Small tables with named rows and columns. After each table, cells are looked up by row and column.

tigiv:
         tivuvig  buguta  veta  non  vuz  tuv  turipu
lepugoz      127     177    16   39  101   76      97
kifem         60     105   128  139  132   62     131
zuf           56     204    83   78  106   52      82

What is the tivuvig of zuf in tigiv?
56
What is the turipu of kifem in tigiv?
131
What is the veta of kifem in tigiv?
128
What is the buguta of zuf in tigiv?
204
What is the tivuvig of kifem in tigiv?
60
What is the turipu of zuf in tigiv?
82
What is the vuz of zuf in tigiv?
106
What is the buguta of kifem in tigiv?
105
What is the tuv of lepugoz in tigiv?
76
What is the buguta of lepugoz in tigiv?
177
What is the non of kifem in tigiv?
139
What is the vuz of kifem in tigiv?
132
What is the tuv of kifem in tigiv?
62
What is the turipu of lepugoz in tigiv?
97
What is the vuz of lepugoz in tigiv?
101
What is the veta of zuf in tigiv?
83
What is the non of lepugoz in tigiv?
39
What is the non of zuf in tigiv?
78
What is the tuv of zuf in tigiv?
52
What is the veta of lepugoz in tigiv?
16

lub:
columns: zul, dapogas, teb, pesotiv, fugomu, bak, teza
timu: [196, 186, 183, 230, 81, 123, 56]
mifot: [204, 90, 38, 187, 65, 197, 107]
fuzefud: [181, 218, 105, 193, 83, 175, 186]
damaneg: [149, 167, 160, 159, 201, 161, 163]
gukiga: [181, 223, 98, 196, 83, 175, 184]
bog: [161, 169, 163, 163, 193, 166, 160]

bak of gukiga: 175
teb of fuzefud: 105
fugomu of damaneg: 201
zul of damaneg: 149
fugomu of fuzefud: 83
bak of damaneg: 161
teza of timu: 56
dapogas of mifot: 90
teb of timu: 183
bak of timu: 123
pesotiv of mifot: 187
teb of bog: 163
teb of gukiga: 98
bak of bog: 166
pesotiv of fuzefud: 193
fugomu of mifot: 65

rom:
        lepere  dedov  fefu  fonur  dutuk  vasulo  bap
relid      163    144    38     98     49      85  102
rubu        95    230    82    133     90      54   92
gar        117     20   113    145     66      98   94
mamam      145    126    68    119    173      87  127
resi        97     78    78     98     77      60   92
zuvimo     124     66   100     28    151     128   73
midar      150    126   114     28     37     166  135
susu       130     86   146     73    110      99  113
pelob      110     53    70     93     89     104   80
kepira      44     94    67     79    100      53  169
nit         65     79   110    138    172      94  130
vog         54     78   135     79     93     116  132
vad         54     88   106    138    130     151  114

pelob, fefu -> 70
vad, vasulo -> 151
kepira, fefu -> 67
midar, fonur -> 28
midar, dutuk -> 37
susu, dedov -> 86
kepira, dedov -> 94
pelob, dedov -> 53
vog, fonur -> 79
gar, vasulo -> 98
zuvimo, vasulo -> 128
mamam, dutuk -> 173
vad, fefu -> 106
pelob, bap -> 80
midar, bap -> 135
resi, lepere -> 97
zuvimo, fonur -> 28
susu, bap -> 113
nit, vasulo -> 94

Table pak
,doto,paredo,kisebar,vuke
zuz,77,95,229,85
nunuriv,136,137,81,103
pabekor,27,55,101,178
tuz,76,69,225,112
rof,89,119,85,115

paredo of tuz is 69
doto of rof is 89
kisebar of tuz is 225
vuke of pabekor is 178
doto of tuz is 76
paredo of pabekor is 55
kisebar of rof is 85
paredo of rof is 119

tagap =
cols = rozi, vitote, loludak, nitir, fidofiv, vetole, zukos
vegona: [-0.7, -1.0, -0.6, 6.8, -1.0, -5.2, 2.4]
potiduk: [4.8, 7.4, 5.2, -2.4, 2.7, 0.3, -4.9]
zago: [-5.7, -1.4, 1.2, 5.2, -0.6, -1.7, 1.0]
zus: [7.8, 1.8, 4.3, -1.2, -5.7, 4.6, 1.6]
sig: [4.9, 3.3, 5.3, -0.3, -5.9, 7.4, 1.6]
ludido: [-6.5, 0.4, 3.4, -0.4, 0.1, 2.4, -2.3]
monid: [1.7, 4.7, 4.4, 1.5, -5.6, 9.2, 1.8]
lapalof: [1.6, -0.2, 8.4, 4.8, 6.7, -3.6, 6.4]
gerubis: [4.6, 4.2, 8.6, 5.2, 4.9, -4.9, 4.2]
fup: [-3.9, 2.5, 4.0, -3.0, 0.7, 3.1, -4.3]
dunat: [8.2, -3.4, 2.4, 0.9, 4.0, 5.1, 8.8]
biv: [5.5, -0.6, -1.0, 5.2, -1.6, -5.3, 2.7]

monid, rozi => 1.7
dunat, loludak => 2.4
sig, fidofiv => -5.9
biv, rozi => 5.5
lapalof, rozi => 1.6
vegona, zukos => 2.4
ludido, zukos => -2.3
fup, vetole => 3.1
vegona, vitote => -1.0
potiduk, zukos => -4.9
zus, zukos => 1.6
dunat, vitote => -3.4
ludido, rozi => -6.5
biv, vetole => -5.3
ludido, vetole => 2.4
potiduk, vitote => 7.4
gerubis, vetole => -4.9
dunat, zukos => 8.8

Table duvune
         kufakek  liv  nibid  nurug  samad  mulasir  fogeg  faf
mep          108  785    260    440    545      448    304  238
tefefar      287  197    961    470    875      187    943  940
tikizog      131  426    864    964    241      943    349  873
safegot      253  343    284    232    531      833    176  285

What is the samad of safegot in duvune? 531
What is the kufakek of tikizog in duvune? 131
What is the fogeg of tikizog in duvune? 349
What is the kufakek of mep in duvune? 108
What is the mulasir of safegot in duvune? 833
What is the nurug of tikizog in duvune? 964
What is the mulasir of mep in duvune? 448
What is the nibid of safegot in duvune? 284
What is the nibid of mep in duvune? 260
What is the kufakek of tefefar in duvune? 287
What is the nurug of mep in duvune? 440
What is the liv of tikizog in duvune? 426

sev =
columns: fabev, vagud, remabu
bav: [203, 699, 163]
rago: [607, 732, 239]
lemep: [896, 531, 885]
rafes: [545, 903, 697]
mot: [690, 155, 996]
vudizo: [630, 230, 470]
sapo: [970, 447, 603]
vud: [888, 331, 505]
bibeviz: [243, 455, 692]

vud, fabev -> 888
bibeviz, fabev -> 243
bav, fabev -> 203
sapo, fabev -> 970
bibeviz, remabu -> 692
vudizo, fabev -> 630
rafes, fabev -> 545
sapo, vagud -> 447

dazus:
|  | simizok | donofi | pekinu | pezave | kobobo | luve |
|---|---|---|---|---|---|---|
| pavi | 4.691 | 7.082 | 2.734 | 4.695 | 7.569 | 4.320 |
| mefikir | 6.381 | 2.362 | 6.641 | 2.512 | 6.222 | 7.477 |
| kade | 3.654 | 5.927 | 4.517 | 7.406 | 1.721 | 4.079 |
| nop | 9.680 | 3.520 | 5.819 | 3.997 | 8.665 | 6.099 |
| gunebo | 3.494 | 5.960 | 2.898 | 3.033 | 5.066 | 5.869 |
| nonovar | 7.131 | 6.046 | 4.089 | 4.609 | 8.041 | 4.877 |
| furibak | 3.807 | 4.712 | 4.881 | 6.369 | 2.057 | 4.887 |
| ribof | 4.181 | 5.313 | 6.304 | 8.304 | 3.209 | 2.220 |
| ral | 5.991 | 6.064 | 4.236 | 5.847 | 6.238 | 3.619 |
| mutil | 7.581 | 6.550 | 4.618 | 6.994 | 7.039 | 3.872 |
| zub | 4.962 | 6.003 | 6.456 | 8.701 | 2.553 | 1.635 |
| rebife | 7.260 | 2.739 | 6.340 | 3.380 | 7.406 | 6.585 |
| lakotas | 8.422 | 2.850 | 6.112 | 3.800 | 8.196 | 6.266 |

zub, donofi -> 6.003
zub, luve -> 1.635
rebife, luve -> 6.585
nonovar, pezave -> 4.609
ral, pekinu -> 4.236
furibak, luve -> 4.887
furibak, simizok -> 3.807
nop, luve -> 6.099
rebife, simizok -> 7.260
nonovar, kobobo -> 8.041
nop, donofi -> 3.520
mefikir, pezave -> 2.512
ral, simizok -> 5.991
Which row has the largest donofi? pavi

